Here is a tiny trained network, its code and every weight. The questions are about switching its units off for an input and a target symbol, where a switched-off unit gives its printed mean instead of its output.

import numpy as np


def w(rows, s, z=0):
    codes = np.array(rows[::2]) - 128.0
    scale = np.full(codes.shape[1], s)
    scale[-1] = z or s
    return codes * scale


def norm(h):
    return h / np.sqrt((h * h).mean(-1, keepdims=True) + 1e-5)


def softmax(a):
    e = np.exp(a - a.max(-1, keepdims=True))
    return e / e.sum(-1, keepdims=True)


def log_softmax(a):
    a = a - a.max(-1, keepdims=True)
    return a - np.log(np.exp(a).sum(-1, keepdims=True))


def net(x, mask):
    ids = ['ΓΣβηθφψ'.index(c) for c in x.split()]
    T = len(ids)
    res = E[ids] + P[:T]
    u = 0
    for l in range(3):
        r = norm(res)
        for j in range(2):
            rows = slice(2 * j, 2 * j + 2)
            q, k, v = (r @ M[l][rows].T for M in (Q, K, V))
            z = softmax(np.where(np.tri(T) > 0, q @ k.T / 2**0.5, -1e9)) @ v
            o = O[l][rows]
            res = res + np.where(mask[u + j], z, o[:, -1]) @ o[:, :-1]
        u += 2
    return log_softmax(norm(res)[-1] @ U[:, :-1].T + U[:, -1])


Q, K, V, O = {}, {}, {}, {}
E = w([
[77,135,173,217],'Γ',
[117,51,12,109],'Σ',
[207,113,84,123],'β',
[158,150,68,250],'η',
[88,142,42,160],'θ',
[25,179,85,127],'φ',
[131,167,142,32],'ψ',
],0.015)
P = w([
[125,126,179,108],'0',
[178,246,109,73],'1',
[147,222,95,79],'2',
[113,70,128,106],'3',
[106,108,144,140],'4',
[94,94,87,100],'5',
[77,68,100,94],'6',
[107,124,66,103],'7',
[97,106,16,29],'8',
],0.011)
Q[0] = w([
[36,108,206,188],'L0H0',
[141,123,171,74],'L0H0',
[120,228,103,154],'L0H1',
[108,253,6,106],'L0H1',
],0.0069)
K[0] = w([
[121,204,125,127],'L0H0',
[152,137,255,190],'L0H0',
[93,40,174,93],'L0H1',
[103,1,180,157],'L0H1',
],0.0085)
V[0] = w([
[97,160,158,112],'L0H0',
[79,242,122,144],'L0H0',
[254,122,123,117],'L0H1',
[107,158,106,86],'L0H1',
],0.011)
O[0] = w([
[180,115,118,31,4],'L0H0',
[227,138,117,113,100],'L0H0',
[60,254,151,152,156],'L0H1',
[164,109,60,124,231],'L0H1',
],0.0095,0.0017)
Q[1] = w([
[184,44,141,130],'L1H0',
[165,180,28,60],'L1H0',
[183,254,82,131],'L1H1',
[143,171,187,112],'L1H1',
],0.0074)
K[1] = w([
[114,121,94,65],'L1H0',
[26,2,197,153],'L1H0',
[101,92,158,78],'L1H1',
[84,54,68,195],'L1H1',
],0.0077)
V[1] = w([
[97,215,19,71],'L1H0',
[120,117,226,31],'L1H0',
[19,115,245,99],'L1H1',
[162,8,60,122],'L1H1',
],0.012)
O[1] = w([
[151,99,122,9,231],'L1H0',
[144,136,14,187,24],'L1H0',
[110,118,58,135,2],'L1H1',
[112,107,152,167,143],'L1H1',
],0.016,0.0056)
Q[2] = w([
[193,15,76,155],'L2H0',
[33,2,164,95],'L2H0',
[163,141,41,80],'L2H1',
[190,151,193,24],'L2H1',
],0.0098)
K[2] = w([
[101,224,103,67],'L2H0',
[245,227,43,147],'L2H0',
[131,79,195,202],'L2H1',
[133,28,79,218],'L2H1',
],0.011)
V[2] = w([
[162,59,54,255],'L2H0',
[170,55,187,50],'L2H0',
[95,35,9,96],'L2H1',
[246,164,65,89],'L2H1',
],0.012)
O[2] = w([
[201,111,149,197,3],'L2H0',
[144,89,144,60,216],'L2H0',
[114,3,72,141,168],'L2H1',
[160,144,92,73,139],'L2H1',
],0.017,0.0057)
U = w([
[127,108,128,245,253],'Γ',
[19,17,190,211,118],'Σ',
[111,144,42,168,212],'β',
[70,182,152,166,206],'η',
[113,154,230,156,59],'θ',
[203,65,219,145,24],'φ',
[226,60,106,144,99],'ψ',
],0.012,0.0064)

Each question gives the input, a string of symbols that net reads in full, and the target symbol t.
The units are the heads (2 rows each of Q, K, V and O). Each row of codes is followed by its name. A weight is (code - 128) times the scale printed after its matrix; where a second scale follows, it is the last column's (O and U).
mask holds one flag per head, layer by layer. A switched-off head (its flag False) gives its mean, the last column of its rows in O, instead of its output. The means were averaged over made-up inputs and are rounded, as every weight is.
A unit's drop is (log p(t) with every unit on - log p(t) with that unit switched off) / (log p(t) with every unit on - log p(t) with every unit switched off).
The circuit of an input: a set's keep is (log p(t) with only the set's units on - log p(t) with every unit switched off) / (log p(t) with every unit on - log p(t) with every unit switched off). Starting from all 6 units, units are removed one at a time, each time the one whose removal leaves the highest keep (on an exact tie, the one counted first), for as long as the keep stays at least 0.8.
circuit, biggest first: the units of the circuit, biggest drop first
most important unit: the unit with the biggest drop
heads that matter: for each layer, one digit per head in row order, 1 if its drop is at least 0.15 and else 0, layers parted by /
input β Γ Σ β Σ, target β: circuit, biggest first -> [L0H1, L1H1]
input Σ β θ, target Σ: heads that matter -> 10 / 01 / 01
input Γ φ ψ ψ, target Γ: heads that matter -> 00 / 10 / 10
input Σ ψ Γ, target Σ: circuit, biggest first -> [L2H1, L0H0]
input η Γ Γ Σ β Σ β, target η: circuit, biggest first -> [L0H0, L1H1, L2H0, L2H1]
input η Σ β θ η, target η: circuit, biggest first -> [L2H1, L0H1]
input Σ β Σ β Σ β, target Σ: circuit, biggest first -> [L0H0]
input θ Γ φ Γ Γ β β Σ, target θ: heads that matter -> 11 / 11 / 01
input ψ ψ Γ, target β: heads that matter -> 00 / 10 / 00
input ψ η Γ, target β: circuit, biggest first -> [L1H0, L0H0]
input Σ Σ η β β Σ β β Σ, target Σ: circuit, biggest first -> [L0H0, L2H1]
input Γ ψ φ Γ, target Γ: circuit, biggest first -> [L1H0, L2H0, L0H1]
input Σ Σ ψ, target Σ: circuit, biggest first -> [L2H1, L0H0]
input Σ Σ θ η θ ψ θ Γ θ, target Σ: heads that matter -> 10 / 11 / 01
input φ Γ φ ψ β β ψ, target φ: heads that matter -> 11 / 11 / 10
input ψ β φ φ ψ, target ψ: circuit, biggest first -> [L1H0, L2H1]
input θ β β β, target θ: circuit, biggest first -> [L1H1, L2H1]
input Γ β η Σ, target Γ: circuit, biggest first -> [L1H0, L2H0]
input φ β Γ θ β Σ θ φ β, target φ: heads that matter -> 01 / 11 / 10
input ψ φ β φ Σ, target ψ: circuit, biggest first -> [L1H0, L2H0]
input ψ θ β φ Γ φ β Σ Γ, target ψ: heads that matter -> 00 / 10 / 01
input ψ Σ Γ φ, target ψ: heads that matter -> 00 / 10 / 00
input φ ψ β φ θ η, target φ: heads that matter -> 01 / 01 / 00
input φ β β θ, target φ: most important unit -> L1H1
input φ Γ φ β η φ Σ β β, target φ: heads that matter -> 11 / 11 / 10
input θ Γ Σ Γ β θ Σ β θ, target θ: circuit, biggest first -> [L1H1, L2H1, L0H0]
input β β ψ Γ Σ, target β: heads that matter -> 01 / 01 / 00
input θ Σ φ, target θ: most important unit -> L1H1
